Below are the code and all the weights of a small trained network. Each question names an input and a class and asks about switching units off, where a switched-off unit gives its printed mean instead of its output.

import numpy as np


def w(rows, s, z=0):
    codes = np.array(rows[::2]) - 128.0
    scale = np.full(codes.shape[1], s)
    scale[-1] = z or s
    return codes * scale


def f(y):
    return np.maximum(y, 0)


def log_softmax(a):
    a = a - a.max(-1, keepdims=True)
    return a - np.log(np.exp(a).sum(-1, keepdims=True))


def net(x, mask):
    res = np.array(x, float).reshape(1, 6) / 4 @ E
    y = f(res @ A[0][:, :-1].T + A[0][:, -1])
    res = res + np.where(mask, y, B[0][:, -1]) @ B[0][:, :-1]
    return log_softmax(res[-1] @ U[:, :-1].T + U[:, -1])


A, B = {}, {}
E = w([
[231,91,3,190],'x0',
[73,24,170,244],'x1',
[31,48,38,39],'x2',
[234,14,203,44],'x3',
[128,127,128,129],'x4',
[127,128,127,128],'x5',
],0.0081)
A[0] = w([
[180,66,165,85,94],'N0',
[41,223,59,192,85],'N1',
[80,51,150,207,42],'N2',
[64,34,180,209,44],'N3',
[83,172,254,99,69],'N4',
[72,76,59,66,24],'N5',
[242,223,232,243,42],'N6',
[217,129,85,203,104],'N7',
[185,58,190,69,61],'N8',
[81,156,209,84,78],'N9',
[82,152,218,92,66],'N10',
[98,81,170,217,38],'N11',
[108,96,145,173,33],'N12',
[241,86,21,173,39],'N13',
[50,38,23,40,16],'N14',
[54,164,230,77,67],'N15',
[59,73,48,75,55],'N16',
[62,198,91,159,24],'N17',
[145,162,117,95,27],'N18',
[154,229,115,24,59],'N19',
[150,203,101,51,44],'N20',
[189,61,184,73,56],'N21',
[68,57,68,83,37],'N22',
[207,27,168,60,106],'N23',
[85,68,160,210,59],'N24',
[52,153,241,89,48],'N25',
[75,109,194,136,95],'N26',
[159,191,77,40,40],'N27',
[159,220,98,26,45],'N28',
[203,55,187,69,71],'N29',
[191,117,29,170,32],'N30',
[225,211,225,222,2],'N31',
[148,109,125,124,104],'N32',
[60,43,130,162,80],'N33',
[215,100,44,169,56],'N34',
[148,198,98,44,43],'N35',
[187,102,151,60,75],'N36',
[73,173,220,80,99],'N37',
[75,220,71,169,36],'N38',
],0.0087,0.0047)
B[0] = w([
[73,202,128,192,182],'N0',
[47,234,156,231,224],'N1',
[222,93,146,170,176],'N2',
[237,88,147,177,191],'N3',
[92,71,46,89,201],'N4',
[120,147,185,63,181],'N5',
[97,146,229,6,246],'N6',
[95,94,68,86,197],'N7',
[86,183,136,186,191],'N8',
[109,71,37,108,182],'N9',
[108,87,50,102,181],'N10',
[201,93,156,150,172],'N11',
[164,118,135,139,144],'N12',
[104,53,3,86,214],'N13',
[114,163,214,25,215],'N14',
[116,88,43,111,200],'N15',
[121,155,206,54,192],'N16',
[81,162,136,185,179],'N17',
[152,112,147,141,143],'N18',
[224,68,150,180,209],'N19',
[204,71,160,176,186],'N20',
[80,179,142,191,188],'N21',
[123,141,187,52,179],'N22',
[42,212,137,217,216],'N23',
[204,106,148,160,176],'N24',
[113,96,43,105,198],'N25',
[157,110,71,128,169],'N26',
[203,88,160,158,193],'N27',
[215,79,154,179,206],'N28',
[70,199,137,206,200],'N29',
[84,71,24,99,187],'N30',
[107,153,213,2,220],'N31',
[113,122,122,146,140],'N32',
[209,110,167,127,174],'N33',
[106,74,33,94,195],'N34',
[218,86,157,180,187],'N35',
[109,186,149,191,177],'N36',
[120,81,24,105,198],'N37',
[63,206,160,212,195],'N38',
],0.0078,0.011)
U = w([
[59,197,148,211,153],'0',
[109,98,42,88,103],'1',
[121,156,219,22,248],'2',
[248,109,163,179,23],'3',
],0.016,0.0015)

Each question gives the input, the list of numbers given to net, and the class t.
The units are the neurons (one row each of A and B). Each row of codes is followed by its name. A weight is (code - 128) times the scale printed after its matrix; where a second scale follows, it is the last column's (A, B and U).
mask holds one flag per neuron, in row order. A switched-off neuron (its flag False) gives its mean, the last column of its row in B, instead of its output. The means were averaged over made-up inputs and are rounded, as every weight is.
A unit's drop is (log p(t) with every unit on - log p(t) with that unit switched off) / (log p(t) with every unit on - log p(t) with every unit switched off).
The circuit of an input: a set's keep is (log p(t) with only the set's units on - log p(t) with every unit switched off) / (log p(t) with every unit on - log p(t) with every unit switched off). Starting from the 12 units with the biggest drops (on a tie, the unit counted first), units are removed one at a time, each time the one whose removal leaves the highest keep (on an exact tie, the one counted first), for as long as the keep stays at least 0.8.
units of the circuit, in order: the units of the circuit, biggest drop first
most important unit: the unit with the biggest drop
top k neurons: the k neurons with the biggest drops, biggest first
drop of u: that unit's drop, to one decimal
input [-4,-7,7,-6,6,3], class 2: units of the circuit, in order -> (N14)
input [-5,6,5,-4,7,2], class 3: units of the circuit, in order -> (N3; N33)
input [-6,-2,-8,-2,0,0], class 2: top 2 neurons -> (N6; N31)
input [1,0,-2,-1,-3,2], class 2: top 2 neurons -> (N23; N1)
input [-4,6,5,0,-6,-7], class 3: top 2 neurons -> (N3; N6)
input [5,3,-6,2,-6,7], class 2: top 2 neurons -> (N6; N31)
input [6,-7,7,-5,5,7], class 2: top 2 neurons -> (N14; N16)
input [8,0,7,-8,-4,7], class 0: top 3 neurons -> (N1; N38; N17)
input [-6,-6,5,-3,3,-3], class 1: top 3 neurons -> (N37; N15; N9)
input [-3,-6,8,8,4,6], class 0: top 2 neurons -> (N23; N29)
input [-6,8,8,-1,-8,5], class 2: top 4 neurons -> (N14; N16; N22; N5)
input [-4,4,8,-7,3,-5], class 2: top 3 neurons -> (N14; N16; N22)
input [6,1,-6,4,4,1], class 1: top 2 neurons -> (N13; N34)
input [-6,8,0,0,8,-2], class 3: units of the circuit, in order -> (N3)
input [4,0,8,-7,4,2], class 2: top 4 neurons -> (N14; N16; N22; N5)
input [-8,-2,8,4,5,2], class 1: top 2 neurons -> (N15; N37)
input [-6,-4,0,4,-2,8], class 1: drop of N11 -> 0.0
input [-1,-5,6,-3,2,-2], class 2: drop of N14 -> 0.2
input [0,1,-7,8,6,8], class 0: drop of N23 -> 0.1
input [5,-3,2,5,0,-1], class 0: most important unit -> N23
